Read these off the array that follows. Rows and columns are numbered from 1.
1) Give the bottom-right entry.
2) Give the entry just right of the smallest entry.
3) Give the smallest entry.
4) Give the entry just left of the smallest entry.
5) Give the entry at row 3, column 1.
6) Give the entry at row 1, column 1.
7) Give the entry in the bottom-left corner.
8) Give the entry in the top-right corner.
[[27 31 11 15 21 28 31 46 33 45]
 [40 24 24 51 26 23 38 31 24 20]
 [21 40 41 35 32 20 48 60 33 42]
 [19 47 24 15 26 26 50 48 26 38]
 [32 30 29 13 26 61 38 32 31 74]
 [45 36 36 47 14 17 37 28 29 32]
 [15 28 33 43 42 46 48 23 22 42]
 [35 20 35 29 29 30 19 30 23 37]
 [24 31 29 23 43 23 27 23 26 30]
 [36 31 43 31 33 31 32 32 20 43]
 [25 29 23 35 27 29 37 26 35 21]
 [32 37 31 34 31 35 27 29 25 42]]
1) 42
2) 15
3) 11
4) 31
5) 21
6) 27
7) 32
8) 45

[[ 31  40  39  20  72 -72  29  18  54]
 [  0  16 -21 -44 -48   4  46  67 -30]
 [-25 -52  47  16 -19  31  51  42 -57]
 [ 41  20 -10 -34 -39 -35  62  56 -19]
 [-14 -50  43  26 -54  44  58  14 -54]]
Rows and columns are numbered from 1.
The entry in row 1 and column 1: 31
The top-right entry: 54
Which number is the entry in the bottom-left corner?
Answer: -14
Which number is the entry in row 2 and column 3?
Answer: -21
Which number is the entry directly below 46?
Answer: 51
Which number is the entry in row 2 and column 2?
Answer: 16
Which number is the entry at row 3, column 1?
Answer: -25
Which number is the entry just right of -52?
Answer: 47
Which number is the entry just left of 67?
Answer: 46
The entry directly below 56 -> 14
The entry at row 2, column 1: 0
Which number is the entry in row 1 and column 3?
Answer: 39
Which number is the entry in row 3 and column 2?
Answer: -52
Which number is the entry just right of 44?
Answer: 58
Which number is the entry in row 1 and column 2?
Answer: 40
The entry directly below the largest entry -> -48
The entry just left of the largest entry: 20
Which number is the entry just left of -34?
Answer: -10
Which number is the entry directly above -57?
Answer: -30

grid = [-35 -41  21  47  67 -34  10  32   5 -24 -23]
What is the 3rd entry from the left?
A: 21
The entry just left of -34: 67
The 2nd entry from the left is -41
What is the last entry?
A: -23

Questions about the matrix below.
1) Report the entry in the top-left corner.
2) Report the fourth entry from the end, reading row by row.
3) Report the entry directly below 22.
4) Report the fifth entry from the end, reading row by row.
5) Report the fourth entry in reading order.
6) Report the smallest entry in the first column.
7) Report the largest entry in the last row.
8) Report the top-right entry.
[[ 22  15  12  34  12  -1  11   9  20  17 -12  -3  -7 -50]
 [ 40   1  25  20 -36 -27  16  -6 -12  12 -13 -17  -2  14]
 [ 37   4  -6  18  17  12   5   3  36   5 -35 -12 -22   7]
 [-16 -21  10  16 -40   3 -13   8  34 -27   9  -5  15  -1]
 [ -2  13  27  20  -4 -27  -5  39  23 -27 -10 -20   1 -12]
 [ 59  -3  19  10 -31 -22   1  -5  -4  -5  -3  18 -18  11]
 [ 20   8  44   5  -4   5 -24   9  18  -8  11  -4  -6 -32]
 [-13 -25  -3  12 -41   0   1   4  17 -20   2  -5  25  -1]
 [ 17   7  36  18  -3   3 -15  28  29  -5   0 -16   3 -47]
 [ -9  -3 -10  24 -23 -29   9   8  28 -20   9  27  -2 -14]
 [  7  30  24  -3  -3 -57   9  10   6 -12   0  -8 -17  16]]
1) 22
2) 0
3) 40
4) -12
5) 34
6) -16
7) 30
8) -50

M =
[[59 25 60 55 51 55 44 64 57 79 84 70]
 [53 37 64 53 74 41 51 59 82 37 64 51]
 [63 66 54 78 69 59 50 69 62 52 51 53]
 [47 79 81 33 55 46 70 52 65 71 57 89]]
Counting starts at 1.
Give the entry at row 1, column 3.
A: 60
Give the bottom entry of the column that holds the largest entry.
A: 89
The entry at row 2, column 1 is 53
The bottom-left entry: 47
The entry directly above 54: 64
The entry in the top-right corner: 70
Give the entry at row 1, column 2.
A: 25
The bottom entry of the column that holds the smallest entry is 79
The entry directly below the smallest entry is 37
Give the entry directly below 41.
A: 59
The entry in the top-left corner: 59
The entry just left of 62 is 69
Give the entry directly below 82.
A: 62
Give the entry at row 3, column 1.
A: 63

arr =
[[  59.77 -206.09 -268.34   98.71 -148.41]
 [  94.13 -113.26   67.76  -79.12   59.69]
 [-267.81  150.98  147.88 -196.50  167.60]
 [-120.89  -19.01   48.39 -123.42   62.91]
 [-187.47  -44.21 -213.19   57.52 -179.18]
 [-178.03   80.05   90.66 -112.64  -39.36]
 [  -9.62  -19.26   -3.62  -45.50  -58.48]
 [ -23.17  -72.45  -76.86  -46.73 -118.56]
 [ -45.87    7.18  -45.89 -102.09    8.38]
 [  -1.96 -207.57 -243.28  105.87 -262.57]
 [ -67.45   29.74   16.59  -64.83  -53.22]
 [-151.32  115.86  230.32 -260.04  122.97]
 [  73.92 -160.62 -135.52   27.88 -111.96]
 [ 100.10 -145.56   77.92 -106.59  105.68]
 [-141.10    1.97 -225.24  110.96 -162.49]]
The entry directly above the largest entry is 16.59
The fifth entry, reading row by row is -148.41
The entry in the bottom-left corner: -141.10
Read off the last entry, reading row by row.
-162.49
The smallest entry: -268.34
Read off the entry just right of -45.89.
-102.09
Read off the second entry on the main diagonal.
-113.26
Read off the 4th entry from the end, reading row by row.
1.97
The third largest entry is 150.98
Read off the top-left entry.
59.77
Read off the entry directly below the largest entry.
-135.52
Read off the fourth entry in reading order.
98.71
The entry just left of the largest entry: 115.86
Read off the entry just left of -179.18.
57.52
The third smallest entry: -262.57
Read off the third entry on the diagonal from the top-right corner.
147.88
The entry just right of -120.89 is -19.01
Read off the entry directly above -45.50.
-112.64
Read off the 2nd entry, reading row by row.
-206.09
Read off the entry directly below 7.18.
-207.57
Read off the entry just left of 16.59.
29.74
Read off the last entry in the row that holds the largest entry.
122.97
Read off the smallest entry in the last row.
-225.24
The first entry of the largest entry's row: -151.32
Read off the entry just right of -106.59.
105.68
Read off the entry directly below 98.71.
-79.12
The second smallest entry -> -267.81
Read off the entry directly above -64.83.
105.87
The largest entry: 230.32
Read off the largest entry in the first column.
100.10

[[ 14 -68  44  53  -2 -76  52 -62 -38]
 [ 62  35  12 -48  37 -36  78  44 -25]
 [ 65 -63 -49 -14  67 -67 -31  33  24]
 [  2   8  52 -75  28  -3 -67  32  53]
 [ 44 -40  64  59  76  37   1 -39  38]
 [ 41 -22  50  57  56  42   1 -75 -67]
 [ 16  35  24 -43 -46  74 -77 -47  -8]
 [ 59  44 -77  22 -54  60  34  65 -70]
 [ 73 -51  42  32  34 -40  67 -22  34]]
Counting starts at 1.
Read off the entry in the bottom-left corner.
Answer: 73
Read off the entry directly above 38.
Answer: 53
Read off the entry just right of the largest entry.
Answer: 44
Read off the entry directly below -2.
Answer: 37
The entry in row 3 and column 2 -> -63
Read off the entry at row 3, column 1.
Answer: 65
The entry at row 2, column 1: 62
The entry at row 1, column 1: 14
The entry in the bottom-right corner is 34
The entry just left of -14 is -49
The entry in row 1 and column 2 -> -68
The entry in row 1 and column 3 -> 44
Read off the entry just left of the largest entry.
Answer: -36
The entry in the top-right corner is -38
The entry in row 2 and column 3 is 12
The entry directly below 78 -> -31
Read off the entry directly below -36.
Answer: -67
Read off the entry directly above the centre entry.
Answer: 28
Read off the entry just left of 56.
Answer: 57
Read off the entry just right of 76.
Answer: 37
The entry at row 2, column 2 -> 35
Read off the entry directly above 64.
Answer: 52
The entry just left of -70 -> 65
The top entry of the column that holds the largest entry -> 52
The entry just right of 74: -77
Read off the entry just left of the centre entry.
Answer: 59
Read off the entry directly below the centre entry.
Answer: 56
Read off the entry directly below 74.
Answer: 60
